Below is a small trained network, with its code and all its weights. Each question gives an input and a class and asks what happens when units are switched off, that is, made to give their printed mean instead of their output.

import numpy as np


def w(rows, s, z=0):
    codes = np.array(rows[::2]) - 128.0
    scale = np.full(codes.shape[1], s)
    scale[-1] = z or s
    return codes * scale


def f(y):
    return np.maximum(y, 0)


def log_softmax(a):
    a = a - a.max(-1, keepdims=True)
    return a - np.log(np.exp(a).sum(-1, keepdims=True))


def net(x, mask):
    res = np.array(x, float).reshape(1, 6) / 4 @ E
    y = f(res @ A[0][:, :-1].T + A[0][:, -1])
    res = res + np.where(mask, y, B[0][:, -1]) @ B[0][:, :-1]
    return log_softmax(res[-1] @ U[:, :-1].T + U[:, -1])


A, B = {}, {}
E = w([
[116,165,163,107,151,184,63,84,105,88],'x0',
[134,134,149,73,169,143,46,172,198,80],'x1',
[130,145,139,127,122,142,134,99,91,96],'x2',
[216,104,134,158,173,107,97,35,73,173],'x3',
[91,108,112,96,118,190,240,114,65,56],'x4',
[204,219,129,174,137,163,56,255,65,117],'x5',
],0.01)
A[0] = w([
[162,91,192,147,161,88,37,122,89,118,202],'n0',
[64,102,136,110,47,160,192,220,100,16,236],'n1',
[130,110,146,152,146,184,59,170,112,116,148],'n2',
[102,2,136,204,129,31,112,77,114,203,228],'n3',
[101,129,110,229,121,182,177,147,146,119,190],'n4',
[117,207,85,131,215,120,67,107,116,189,143],'n5',
[160,150,198,95,151,141,7,126,62,121,176],'n6',
[133,178,119,118,131,173,66,84,137,117,139],'n7',
[83,111,170,159,141,186,122,165,163,93,159],'n8',
[194,66,133,169,105,47,193,56,184,203,200],'n9',
[51,64,116,160,128,40,204,75,124,193,251],'n10',
[189,160,194,230,120,140,38,129,157,45,168],'n11',
[115,182,186,92,190,88,45,110,110,155,119],'n12',
],0.0069,0.0033)
B[0] = w([
[138,69,157,221,193,174,144,28,148,231,212],'n0',
[52,169,125,50,147,210,121,255,113,33,252],'n1',
[78,53,160,138,181,134,61,104,74,161,194],'n2',
[193,59,129,69,89,78,166,97,151,121,237],'n3',
[139,180,36,116,118,84,101,174,115,108,170],'n4',
[210,114,214,176,155,78,86,120,188,173,194],'n5',
[120,115,175,189,183,221,140,58,151,203,238],'n6',
[108,115,208,140,171,147,151,133,76,143,182],'n7',
[109,100,125,109,95,148,66,163,114,114,177],'n8',
[207,58,80,108,17,30,216,152,215,189,238],'n9',
[130,154,42,38,62,98,195,134,135,144,250],'n10',
[121,106,126,166,204,216,137,105,97,192,231],'n11',
[174,92,148,143,173,216,102,141,130,172,201],'n12',
],0.0074,0.011)
U = w([
[188,102,67,122,2,63,177,96,161,153,1],'0',
[152,123,160,169,126,156,79,53,130,180,147],'1',
[81,200,100,119,71,159,117,176,107,55,250],'2',
],0.0086,0.00061)

Each question gives the input, the list of numbers given to net, and the class t.
The units are the neurons (one row each of A and B). Each row of codes is followed by its name. A weight is (code - 128) times the scale printed after its matrix; where a second scale follows, it is the last column's (A, B and U).
mask holds one flag per neuron, in row order. A switched-off neuron (its flag False) gives its mean, the last column of its row in B, instead of its output. The means were averaged over made-up inputs and are rounded, as every weight is.
A unit's drop is (log p(t) with every unit on - log p(t) with that unit switched off) / (log p(t) with every unit on - log p(t) with every unit switched off).
The circuit of an input: a set's keep is (log p(t) with only the set's units on - log p(t) with every unit switched off) / (log p(t) with every unit on - log p(t) with every unit switched off). Starting from the 12 units with the biggest drops (on a tie, the unit counted first), units are removed one at a time, each time the one whose removal leaves the highest keep (on an exact tie, the one counted first), for as long as the keep stays at least 0.8.
units of the circuit, in order: the units of the circuit, biggest drop first
k most important neurons: the k neurons with the biggest drops, biggest first
drop when u is switched off: that unit's drop, to one decimal
input [8,-5,-1,8,-7,-5], class 0: most important neuron : (n9)
input [-4,1,-8,-8,-3,-2], class 2: 2 most important neurons : (n1 n9)
input [4,-3,5,-8,-7,-1], class 2: units of the circuit, in order : (n0 n9)
input [7,-2,5,6,8,-4], class 0: units of the circuit, in order : (n11 n6)
input [0,-8,5,5,-6,3], class 0: 2 most important neurons : (n9 n3)
input [3,-6,4,2,2,1], class 0: 2 most important neurons : (n1 n11)
input [-5,3,-5,4,5,3], class 2: 2 most important neurons : (n9 n3)
input [-5,3,0,-5,4,-5], class 2: drop when n1 is switched off : 0.4
input [0,5,7,5,1,-5], class 0: drop when n11 is switched off : 0.1
input [-5,-5,6,8,-1,5], class 0: drop when n9 is switched off : 0.5
input [-1,4,4,4,7,4], class 2: drop when n1 is switched off : 0.2
